Below are the code and all the weights of a small trained network. Each question names an input and a class and asks about switching units off, where a switched-off unit gives its printed mean instead of its output.

import numpy as np


def w(rows, s, z=0):
    codes = np.array(rows[::2]) - 128.0
    scale = np.full(codes.shape[1], s)
    scale[-1] = z or s
    return codes * scale


def f(y):
    return np.maximum(y, 0)


def log_softmax(a):
    a = a - a.max(-1, keepdims=True)
    return a - np.log(np.exp(a).sum(-1, keepdims=True))


def net(x, mask):
    res = np.array(x, float).reshape(1, 3) / 4 @ E
    y = f(res @ A[0][:, :-1].T + A[0][:, -1])
    res = res + np.where(mask, y, B[0][:, -1]) @ B[0][:, :-1]
    return log_softmax(res[-1] @ U[:, :-1].T + U[:, -1])


A, B = {}, {}
E = w([
[57,112,221,227,230,186,111,175,167,244],'x0',
[154,225,70,146,189,184,194,76,211,126],'x1',
[37,108,179,2,196,196,93,43,127,75],'x2',
],0.0081)
A[0] = w([
[131,193,94,91,161,138,227,114,180,178,103],'N1',
[104,42,174,109,66,95,64,198,61,129,152],'N2',
[30,87,169,8,193,202,133,24,133,93,65],'N3',
[168,218,92,111,172,209,171,92,162,118,95],'N4',
[146,239,108,141,124,173,167,101,170,147,191],'N5',
[191,151,58,35,57,115,134,94,89,53,96],'N6',
[195,159,90,237,56,48,195,220,151,173,82],'N7',
[199,140,78,152,109,78,142,205,124,166,189],'N8',
[154,220,112,143,154,157,176,103,183,115,71],'N9',
[101,39,183,109,75,89,10,173,5,151,66],'N10',
[54,89,211,179,254,180,75,188,183,241,86],'N11',
[119,191,108,144,184,165,186,84,167,91,94],'N12',
[12,138,164,20,181,178,64,44,105,68,75],'N13',
[148,170,84,130,155,162,145,111,185,151,75],'N14',
[91,114,157,82,161,155,105,119,158,56,249],'N15',
[201,132,42,15,77,62,125,87,103,20,107],'N16',
],0.0071,0.011)
B[0] = w([
[92,178,153,82,80,127,140,110,119,112,173],'N1',
[93,132,150,71,54,206,132,53,96,117,219],'N2',
[115,176,112,125,184,46,88,200,77,111,215],'N3',
[82,195,147,102,76,152,136,105,72,105,182],'N4',
[99,94,145,103,101,174,127,62,98,123,217],'N5',
[135,149,175,202,119,126,171,192,176,185,205],'N6',
[107,99,58,96,211,38,87,167,81,96,223],'N7',
[179,62,97,110,185,108,100,104,111,142,226],'N8',
[57,208,150,97,87,158,100,149,111,75,163],'N9',
[51,225,147,105,66,157,151,101,88,54,199],'N10',
[174,182,176,207,82,135,175,182,203,170,250],'N11',
[89,163,105,86,76,152,130,145,132,83,173],'N12',
[129,145,79,140,164,61,89,188,84,130,213],'N13',
[102,234,137,104,78,141,106,146,89,120,152],'N14',
[180,2,109,103,200,121,112,65,164,168,247],'N15',
[173,176,167,204,107,146,188,169,185,171,229],'N16',
],0.0098,0.012)
U = w([
[156,155,164,204,100,134,172,182,212,173,96],'0',
[127,131,80,108,195,56,90,172,76,104,73],'1',
[81,158,146,77,51,180,137,68,89,65,102],'2',
[185,40,122,98,174,159,126,4,171,170,244],'3',
],0.015,0.011)

Each question gives the input, the list of numbers given to net, and the class t.
The units are the neurons (one row each of A and B). Each row of codes is followed by its name. A weight is (code - 128) times the scale printed after its matrix; where a second scale follows, it is the last column's (A, B and U).
mask holds one flag per neuron, in row order. A switched-off neuron (its flag False) gives its mean, the last column of its row in B, instead of its output. The means were averaged over made-up inputs and are rounded, as every weight is.
A unit's drop is (log p(t) with every unit on - log p(t) with that unit switched off) / (log p(t) with every unit on - log p(t) with every unit switched off).
The circuit of an input: a set's keep is (log p(t) with only the set's units on - log p(t) with every unit switched off) / (log p(t) with every unit on - log p(t) with every unit switched off). Starting from the 12 units with the biggest drops (on a tie, the unit counted first), units are removed one at a time, each time the one whose removal leaves the highest keep (on an exact tie, the one counted first), for as long as the keep stays at least 0.8.
units of the circuit, in order: the units of the circuit, biggest drop first
top k neurons: the k neurons with the biggest drops, biggest first
drop of u: that unit's drop, to one decimal
input [2,6,6], class 1: top 4 neurons => (N3 N13 N2 N10)
input [3,-4,0], class 2: units of the circuit, in order => (N2)
input [-1,8,8], class 1: top 2 neurons => (N3 N13)
input [-5,2,7], class 1: top 3 neurons => (N3 N13 N11)
input [-1,-7,-6], class 2: top 4 neurons => (N2 N10 N3 N13)
input [4,3,-5], class 1: top 3 neurons => (N7 N16 N15)
input [2,-1,4], class 1: top 2 neurons => (N3 N13)
input [-1,-1,-3], class 3: top 2 neurons => (N3 N13)
input [-3,-1,-2], class 3: top 2 neurons => (N11 N3)
input [-7,5,-8], class 1: top 2 neurons => (N7 N11)
input [-4,-7,-3], class 2: top 2 neurons => (N2 N10)
input [1,-3,-4], class 1: top 3 neurons => (N15 N7 N5)
input [-2,-7,-8], class 1: top 2 neurons => (N7 N8)
input [-5,5,1], class 0: top 4 neurons => (N16 N6 N2 N10)
input [-7,-3,5], class 0: units of the circuit, in order => (N16)
input [-8,6,3], class 0: drop of N16 => 0.7
input [1,0,-8], class 1: drop of N7 => 0.3
input [-8,-6,-5], class 0: drop of N6 => 0.5
